[-1.41  1.85 -1.33  0.14  1.54  0.55 -0.42 -0.30 -0.62  2.17  0.83 -3.01
 -0.87 -0.59 -0.33  2.00  0.04  0.01 -0.57  0.93  0.76  0.35  0.10  8.69
  6.63 -0.59  1.99 -1.03 -1.12 -0.64 -3.63 -5.60 -1.54 -0.49  4.58  0.34
  2.57  3.62 -0.12 -0.80 -1.73  0.03  0.20  0.59  1.00 -1.76 -4.39  2.80
 -1.71 -2.86 -0.12 -2.55  6.06 -1.04  0.44  0.15 -0.11  0.73  0.65 -0.65
 -0.02 -0.09  3.04  0.15 -0.42 -1.64  0.35]	U
[ 0.24  0.84 -1.03 -0.70  0.69  1.73 -1.78 -0.19  0.25 -0.26  0.65 -1.55
  1.45  0.21 -1.72 -0.36  0.44 -0.93 -1.61  0.01  1.75  0.29  0.20  2.46
  0.23  0.45  2.45 -0.74 -0.94 -0.76 -7.35 -2.08 -3.04  0.32  4.68  0.44
  0.21  4.28  0.54 -0.85  0.63  0.10 -0.15 -0.14 -1.08 -1.47 -3.20  1.24
 -0.71 -1.62 -0.66 -2.36  2.63 -0.22  3.22  0.05 -0.14 -0.70  1.58 -0.14
  0.40 -0.60  1.20  0.80 -1.70 -0.33 -0.20]	U
[ 0.03  0.96 -0.89 -0.60 -0.17  0.91  0.24 -0.12 -0.36  0.05  0.71 -1.36
 -0.49 -0.15 -0.07 -0.26 -0.58 -0.37 -1.08  0.77  0.70  1.42  0.73  0.90
  2.49 -0.26  0.91  0.19 -0.35  0.10 -1.53 -0.81 -0.71  0.48  1.02  0.03
  0.83  0.27 -0.58 -0.70 -0.78  0.27 -0.77  0.25 -1.58 -0.21 -0.27  1.12
 -0.74 -0.21 -0.76 -0.42  2.17 -0.25  0.74 -0.24 -0.17  0.88  0.70 -0.13
  0.91 -0.03 -0.12 -0.27 -0.33 -0.58 -0.05]	L
[ 0.94  0.23  0.04 -0.16 -0.07  0.24 -0.18 -0.40  0.43 -0.79  0.25  1.05
  0.42 -0.49  0.10  0.33 -0.76  0.14 -0.15  0.58 -0.64  0.82  0.26 -3.76
  0.29  0.08  0.16  0.42 -0.08  0.12 -0.82  1.09 -0.06  0.08 -0.74 -0.02
  0.52 -0.33 -0.24  0.22  1.23  0.04 -0.85 -0.07 -0.88  0.40  1.06 -0.61
 -0.21  0.72 -0.66 -0.15 -1.30  0.43 -0.03 -0.48  0.41 -1.64  0.52 -0.08
  0.48  0.59 -1.76  0.10 -0.62  0.02 -0.13]	L
[ 0.52 -1.26 -0.62  0.29 -0.25  1.57 -1.69 -0.43  0.09  0.12 -0.36 -1.30
 -0.49  0.36  0.33 -0.86  0.19  1.77 -0.09  0.38  0.14  1.61  1.28 -0.44
 -2.14 -3.41  0.30  0.41 -0.80 -0.42 -0.89 -0.99 -0.87 -0.67  2.36  0.80
  0.42  2.84  0.38  0.56 -0.57 -0.12 -0.35 -0.79 -2.24 -0.66 -2.67 -0.45
 -0.44 -1.16 -0.74 -2.10  3.07  0.29  0.76  0.10 -0.17 -0.29  0.28  0.57
  2.36  0.30 -1.64  0.35 -1.43  0.12  0.68]	L
[ 0.05 -2.13 -2.34  2.48 -1.65 -0.50  1.47 -0.22 -0.36  1.48 -1.80 -0.80
 -2.74 -0.56  2.72  0.63 -1.64  4.52  2.35  0.76  0.41  2.29  2.47  0.55
  3.17 -6.41 -1.73  0.59 -0.52 -0.19  0.28 -2.62  1.91 -1.52  0.14 -0.18
  1.54  0.60 -0.24  0.96 -1.23 -0.07 -1.05 -0.50 -0.73 -0.08 -3.33 -0.62
 -0.58 -1.71 -0.91 -0.99  6.61  0.44 -3.56  1.02  0.25  0.32 -2.24 -0.10
  2.69  0.69 -1.75  0.05 -1.46 -1.60  0.74]	U
[-0.28 -0.64 -0.75  0.60 -0.29  0.81  0.07  0.10 -0.46  0.94 -0.47 -1.63
 -0.48  0.28 -0.10  0.36  0.32  2.45  0.65  0.11  0.18 -0.01 -0.28  5.22
  1.06 -2.08  1.14 -0.74 -0.37 -0.37 -0.81 -2.52 -0.75 -0.90  1.89  0.19
  1.08  2.02  0.30 -0.46 -0.77  0.18  1.08  0.13  0.73 -1.00 -3.53  0.37
 -0.43 -2.59 -0.12 -1.99  4.80 -0.59  0.44  0.12  0.08  0.76  0.13 -0.39
  0.17 -0.54  1.33  0.60 -0.92 -0.47  0.50]	L
[ 0.76 -1.33 -1.06  1.80 -1.39 -1.20  1.78 -0.03 -0.17  0.63 -0.58  0.35
 -1.65 -0.92  1.91  0.35 -0.36  2.10  1.67  0.67 -0.60  1.01  1.48 -1.57
  2.00 -3.01 -1.12  0.71 -0.09  0.09  1.12 -0.12  1.81 -0.38 -1.93  0.24
  0.55 -1.28  0.21  0.18  0.29 -0.07 -1.35 -0.33 -0.15  0.38 -0.21 -0.67
  0.02  0.00 -0.02  0.62  1.78 -0.05 -2.92  0.68  0.17  0.43 -1.69 -0.35
  1.02  0.32 -2.11 -0.51 -0.06 -0.74 -0.28]	U
[ 0.71 -1.27 -1.12  1.12 -0.99 -0.36  0.13  0.20 -0.11 -0.17 -0.50  0.15
 -0.69 -0.06  0.97 -0.09 -0.90  1.71  1.17  0.22 -0.45  1.62  1.05 -3.73
  0.25 -2.49 -0.04  0.48 -0.39  0.05 -0.05  0.83  0.45 -0.46 -0.46  0.60
  0.37  1.12 -0.53  0.80  1.04 -0.18 -1.89  0.00 -3.72  0.60 -0.20 -0.90
 -0.18  0.16 -0.17  0.53  1.20  0.51 -0.86  0.03  0.18  0.23 -1.23  0.89
  2.03  0.80 -1.06  0.25 -0.89 -0.43  0.42]	L
[ 0.33 -1.09 -1.30  2.97 -1.69 -1.52  3.55 -0.80 -0.36  0.17 -1.36  1.26
 -2.43 -1.10  2.41  1.87 -2.94  3.04  3.44  1.19 -2.41  2.75  0.69 -7.05
  4.93 -5.26 -3.52  0.33  0.73  0.36  2.98  2.57  5.32 -0.65 -7.19 -0.47
  1.63 -4.85 -0.98  0.66  2.13  0.07 -2.95 -0.10  0.36  2.79  3.16 -2.17
  0.10  1.06 -0.37  3.06  1.65  0.69 -6.45  1.50  0.91  0.81 -4.09  0.35
  2.11  0.93 -3.44 -0.60  0.90 -1.36  0.43]	U
